Below is a small trained network, with its code and all its weights. Each question gives an input and a target symbol and asks what happens when units are switched off, that is, made to give their printed mean instead of their output.

import numpy as np


def w(rows, s, z=0):
    codes = np.array(rows[::2]) - 128.0
    scale = np.full(codes.shape[1], s)
    scale[-1] = z or s
    return codes * scale


def f(y):
    return np.maximum(y, 0)


def softmax(a):
    e = np.exp(a - a.max(-1, keepdims=True))
    return e / e.sum(-1, keepdims=True)


def log_softmax(a):
    a = a - a.max(-1, keepdims=True)
    return a - np.log(np.exp(a).sum(-1, keepdims=True))


def net(x, mask):
    ids = ['ΔΞΩαβγεηπτ'.index(c) for c in x.split()]
    T = len(ids)
    res = E[ids] + P[:T]
    u = 0
    for l in range(2):
        q, k, v = (res @ M[l].T for M in (Q, K, V))
        z = softmax(np.where(np.tri(T) > 0, q @ k.T / 2**0.5, -1e9)) @ v
        res = res + np.where(mask[u], z, O[l][:, -1]) @ O[l][:, :-1]
        u += 1
        y = f(res @ A[l][:, :-1].T + A[l][:, -1])
        res = res + np.where(mask[u : u + 16], y, B[l][:, -1]) @ B[l][:, :-1]
        u += 16
    return log_softmax(res[-1] @ U[:, :-1].T + U[:, -1])


Q, K, V, O, A, B = {}, {}, {}, {}, {}, {}
E = w([
[119,103,117,116,132,121,149,57,111,171,49],'Δ',
[171,85,124,117,109,167,114,123,31,130,113],'Ξ',
[147,162,181,124,162,179,90,99,150,134,141],'Ω',
[175,173,142,151,133,121,83,136,131,156,109],'α',
[123,39,207,140,163,141,182,42,145,92,80],'β',
[164,147,80,170,79,153,140,152,123,99,127],'γ',
[6,153,126,183,98,89,126,120,30,148,76],'ε',
[245,67,90,112,116,142,96,96,147,129,167],'η',
[38,136,84,136,132,123,119,102,139,96,136],'π',
[86,80,122,141,120,45,85,186,152,119,74],'τ',
],0.02)
P = w([
[144,222,110,71,124,53,205,187,147,75,22],'0',
[157,138,162,182,149,157,172,118,208,255,149],'1',
[67,77,121,173,118,138,169,68,118,217,152],'2',
[99,98,138,168,130,128,181,89,149,164,157],'3',
[122,91,139,163,131,136,138,105,142,133,151],'4',
[106,100,119,158,108,141,116,99,141,113,131],'5',
[121,88,106,165,104,143,100,93,149,98,106],'6',
[102,97,101,169,99,151,91,91,151,68,87],'7',
[105,98,88,167,95,137,89,81,159,50,65],'8',
[134,96,108,169,127,157,44,90,157,39,57],'9',
[89,110,73,157,108,158,46,80,145,27,49],'10',
],0.0078)
Q[0] = w([
[149,108,148,215,137,135,132,84,115,209,201],'L0H1',
[134,98,81,226,154,189,3,84,128,89,28],'L0H1',
],0.0068)
K[0] = w([
[104,70,121,144,92,124,92,130,157,86,162],'L0H1',
[147,138,110,64,82,119,91,114,147,2,97],'L0H1',
],0.0099)
V[0] = w([
[69,223,170,51,122,216,153,130,105,150,78],'L0H1',
[40,68,173,254,120,99,94,183,194,94,72],'L0H1',
],0.0049)
O[0] = w([
[153,95,54,115,246,148,77,154,92,126,108,7],'L0H1',
[81,50,164,133,157,191,180,222,167,108,154,97],'L0H1',
],0.012,0.0016)
A[0] = w([
[88,116,195,182,144,130,152,37,119,85,36,108],'L0N1',
[107,126,227,163,129,148,41,151,135,214,171,152],'L0N2',
[93,76,115,212,247,173,111,151,64,95,134,254],'L0N3',
[156,56,167,119,160,118,94,149,174,176,125,108],'L0N4',
[157,123,209,112,86,161,152,69,99,189,73,129],'L0N5',
[50,175,50,18,164,88,152,129,155,3,176,161],'L0N6',
[119,150,44,66,132,40,87,125,183,105,72,225],'L0N7',
[180,177,62,215,55,103,134,109,124,156,108,122],'L0N8',
[182,163,88,181,187,92,129,173,139,104,147,90],'L0N9',
[186,135,92,131,111,85,71,219,12,148,126,110],'L0N10',
[156,175,224,210,123,189,118,147,203,97,239,124],'L0N11',
[188,35,129,155,87,133,51,160,171,117,194,227],'L0N12',
[143,118,148,99,184,94,110,22,131,152,132,117],'L0N13',
[164,63,154,190,119,177,34,106,159,23,163,137],'L0N14',
[83,121,142,6,215,242,44,43,94,105,188,164],'L0N15',
[114,50,94,156,44,124,110,36,131,150,179,240],'L0N16',
],0.0053,0.0031)
B[0] = w([
[156,185,115,158,126,54,172,133,70,70,108,216],'L0N1',
[202,56,74,162,99,53,140,55,153,94,125,213],'L0N2',
[93,103,136,156,139,203,61,126,114,223,14,229],'L0N3',
[103,196,91,81,113,154,162,103,66,121,91,168],'L0N4',
[168,113,29,65,107,207,212,171,121,130,101,220],'L0N5',
[58,120,159,195,184,105,219,96,254,141,93,144],'L0N6',
[34,178,165,136,112,140,87,167,123,130,135,191],'L0N7',
[139,128,99,125,184,116,135,184,107,55,91,212],'L0N8',
[84,134,177,132,168,213,79,187,61,182,73,144],'L0N9',
[145,58,86,197,12,157,59,112,123,93,147,158],'L0N10',
[97,81,103,112,98,49,174,111,162,145,84,237],'L0N11',
[32,186,113,118,110,143,183,89,166,118,19,233],'L0N12',
[192,165,107,141,180,187,157,176,158,82,110,201],'L0N13',
[105,129,108,193,127,96,184,106,78,186,124,243],'L0N14',
[195,133,83,131,115,75,102,207,233,134,157,226],'L0N15',
[148,223,179,133,200,122,167,158,242,141,134,253],'L0N16',
],0.0051,0.0063)
Q[1] = w([
[89,131,114,180,41,137,165,136,159,1,21],'L1H1',
[64,127,177,88,88,101,195,228,34,138,231],'L1H1',
],0.005)
K[1] = w([
[144,158,159,57,199,135,103,253,100,2,104],'L1H1',
[135,68,96,122,133,144,140,87,182,225,218],'L1H1',
],0.006)
V[1] = w([
[170,182,124,88,156,139,71,203,254,155,156],'L1H1',
[116,104,95,70,189,227,249,119,199,126,128],'L1H1',
],0.0052)
O[1] = w([
[126,195,180,100,133,212,92,122,173,116,107,253],'L1H1',
[123,125,124,99,142,106,68,119,129,2,111,110],'L1H1',
],0.014,0.0047)
A[1] = w([
[120,90,61,68,115,104,160,117,126,92,133,90],'L1N1',
[130,179,132,71,118,146,107,39,114,106,65,11],'L1N2',
[199,187,151,113,78,138,171,52,80,91,147,149],'L1N3',
[79,143,68,129,112,157,113,148,155,52,160,154],'L1N4',
[159,151,126,2,123,81,43,164,188,108,165,41],'L1N5',
[132,168,85,103,95,101,166,123,104,204,117,74],'L1N6',
[86,154,94,196,124,118,111,62,84,159,132,89],'L1N7',
[204,88,84,28,122,202,132,144,72,118,148,161],'L1N8',
[122,51,117,210,160,140,102,127,154,136,147,252],'L1N9',
[219,205,174,166,212,134,90,182,92,182,180,134],'L1N10',
[81,158,131,140,182,135,108,153,174,125,199,59],'L1N11',
[223,131,123,153,106,143,58,103,99,72,108,208],'L1N12',
[159,107,46,186,165,58,173,105,119,130,128,101],'L1N13',
[101,165,118,81,115,145,106,92,109,100,95,107],'L1N14',
[53,143,185,176,147,113,111,95,69,128,105,9],'L1N15',
[121,161,193,92,85,206,129,143,130,180,119,200],'L1N16',
],0.0071,0.0027)
B[1] = w([
[24,97,145,128,138,166,143,158,133,194,149,150],'L1N1',
[164,124,119,138,181,56,92,185,129,153,166,222],'L1N2',
[120,122,129,133,149,80,152,150,180,144,217,198],'L1N3',
[154,128,220,160,111,169,212,60,70,134,148,164],'L1N4',
[134,82,207,94,158,35,145,144,52,140,147,160],'L1N5',
[120,96,173,108,143,89,158,90,87,97,164,174],'L1N6',
[185,120,175,157,134,182,96,150,48,116,170,157],'L1N7',
[136,71,121,169,129,3,71,58,113,144,141,139],'L1N8',
[107,147,139,45,132,216,51,91,90,179,70,175],'L1N9',
[146,149,101,109,11,156,79,39,125,56,116,194],'L1N10',
[80,75,94,109,82,126,95,62,110,210,89,144],'L1N11',
[163,129,71,125,178,137,128,116,133,61,158,201],'L1N12',
[222,146,151,133,100,133,3,183,171,164,153,190],'L1N13',
[120,115,160,199,153,131,126,171,152,169,173,182],'L1N14',
[174,148,146,190,90,109,99,151,43,179,205,154],'L1N15',
[34,28,105,150,106,63,116,90,157,118,142,252],'L1N16',
],0.0062,0.011)
U = w([
[158,163,101,115,117,102,129,89,109,80,64,158],'Δ',
[169,125,181,159,146,171,165,165,71,145,197,81],'Ξ',
[124,107,150,180,195,176,109,103,167,113,194,162],'Ω',
[51,77,135,127,69,119,182,90,125,126,140,187],'α',
[104,11,55,168,119,99,145,106,101,50,200,5],'β',
[147,185,41,156,95,208,184,128,107,67,118,252],'γ',
[101,74,145,98,120,76,144,211,144,148,127,9],'ε',
[125,135,136,176,121,53,186,119,141,78,221,136],'η',
[135,125,104,141,254,106,197,106,86,100,88,134],'π',
[172,102,188,152,146,200,218,139,107,45,130,162],'τ',
],0.0057,0.0028)

Each question gives the input, a string of symbols that net reads in full, and the target symbol t.
The units are the heads (2 rows each of Q, K, V and O) and the neurons (one row each of A and B). Each row of codes is followed by its name. A weight is (code - 128) times the scale printed after its matrix; where a second scale follows, it is the last column's (O, A, B and U).
mask holds one flag per unit, layer by layer, with each layer's heads first. A switched-off unit (its flag False) gives its mean, the last column of its rows in O or B, instead of its output. The means were averaged over made-up inputs and are rounded, as every weight is.
A unit's drop is (log p(t) with every unit on - log p(t) with that unit switched off) / (log p(t) with every unit on - log p(t) with every unit switched off).
The circuit of an input: a set's keep is (log p(t) with only the set's units on - log p(t) with every unit switched off) / (log p(t) with every unit on - log p(t) with every unit switched off). Starting from the 12 units with the biggest drops (on a tie, the unit counted first), units are removed one at a time, each time the one whose removal leaves the highest keep (on an exact tie, the one counted first), for as long as the keep stays at least 0.8.
units of the circuit, in order: the units of the circuit, biggest drop first
k most important neurons: the k neurons with the biggest drops, biggest first
top k neurons in layer l: the k neurons of layer l with the biggest drops, biggest first
input η α α Ω β, target η: top 2 neurons in layer 0	L0N1, L0N3
input τ Ξ α τ Ω Ω Ξ Ω ε η ε, target η: 2 most important neurons	L0N1, L1N15
input τ Ω η Ω α Ξ π τ α Δ, target τ: units of the circuit, in order	L0H1, L1H1, L1N4
input η Ω Ω Ω Ξ, target η: units of the circuit, in order	L0H1, L1N3, L0N3
input Ω ε Ω Δ Ω Ω π Δ, target Ω: units of the circuit, in order	L0H1, L1H1, L0N15, L1N14
input α α Ω α α Ω Δ Ξ η Ω, target η: units of the circuit, in order	L0H1, L1N3, L0N3, L1N9
input β α η Ω γ, target β: units of the circuit, in order	L1H1
input Ξ Δ α α Ω ε, target Ξ: 2 most important neurons	L1N7, L1N15
input τ γ η Ω τ τ τ Ω, target τ: top 2 neurons in layer 1	L1N16, L1N4
input Ω Ω α α α η, target η: 2 most important neurons	L1N3, L0N3
input Ξ Ω τ η Ω Ω, target Ξ: top 3 neurons in layer 1	L1N16, L1N13, L1N7
input α α β ε γ τ η π, target α: 2 most important neurons	L1N11, L0N6
input ε Ω η ε η τ Ω η Ω, target η: 2 most important neurons	L0N3, L0N1
input Ξ Ω α η α, target Ξ: most important neuron	L0N10
input Ω Ω Δ α γ τ Ξ ε, target Ξ: 2 most important neurons	L1N15, L1N7
input Ω Ξ α η π Ω γ Ω ε Ω, target Ξ: 2 most important neurons	L0N1, L0N8
input Ω Ξ Ξ α, target γ: 2 most important neurons	L1N10, L0N12
input Ω Ω α Ω α Ξ γ γ, target Ω: top 2 neurons in layer 0	L0N15, L0N14
input τ β Ω ε π Δ α τ ε α, target τ: 3 most important neurons	L1N16, L1N4, L0N6
input β Ξ η α Ξ, target β: 2 most important neurons	L1N8, L0N10
input β Ω ε Ω Ω Ω α η Ω, target β: most important neuron	L0N1
input Ξ Ω ε α β, target Ξ: 2 most important neurons	L1N13, L0N10
input τ Ω β, target τ: top 2 neurons in layer 0	L0N1, L0N6
input α Ω β η Ω Ω τ η Ω Ω τ, target α: top 2 neurons in layer 1	L1N2, L1N13
input η ε Ξ, target η: top 2 neurons in layer 0	L0N16, L0N3
input η α τ Ω Ω Δ ε ε Ω ε, target η: top 3 neurons in layer 0	L0N3, L0N13, L0N16
input α τ π η η Ω π, target α: top neuron in layer 1	L1N11
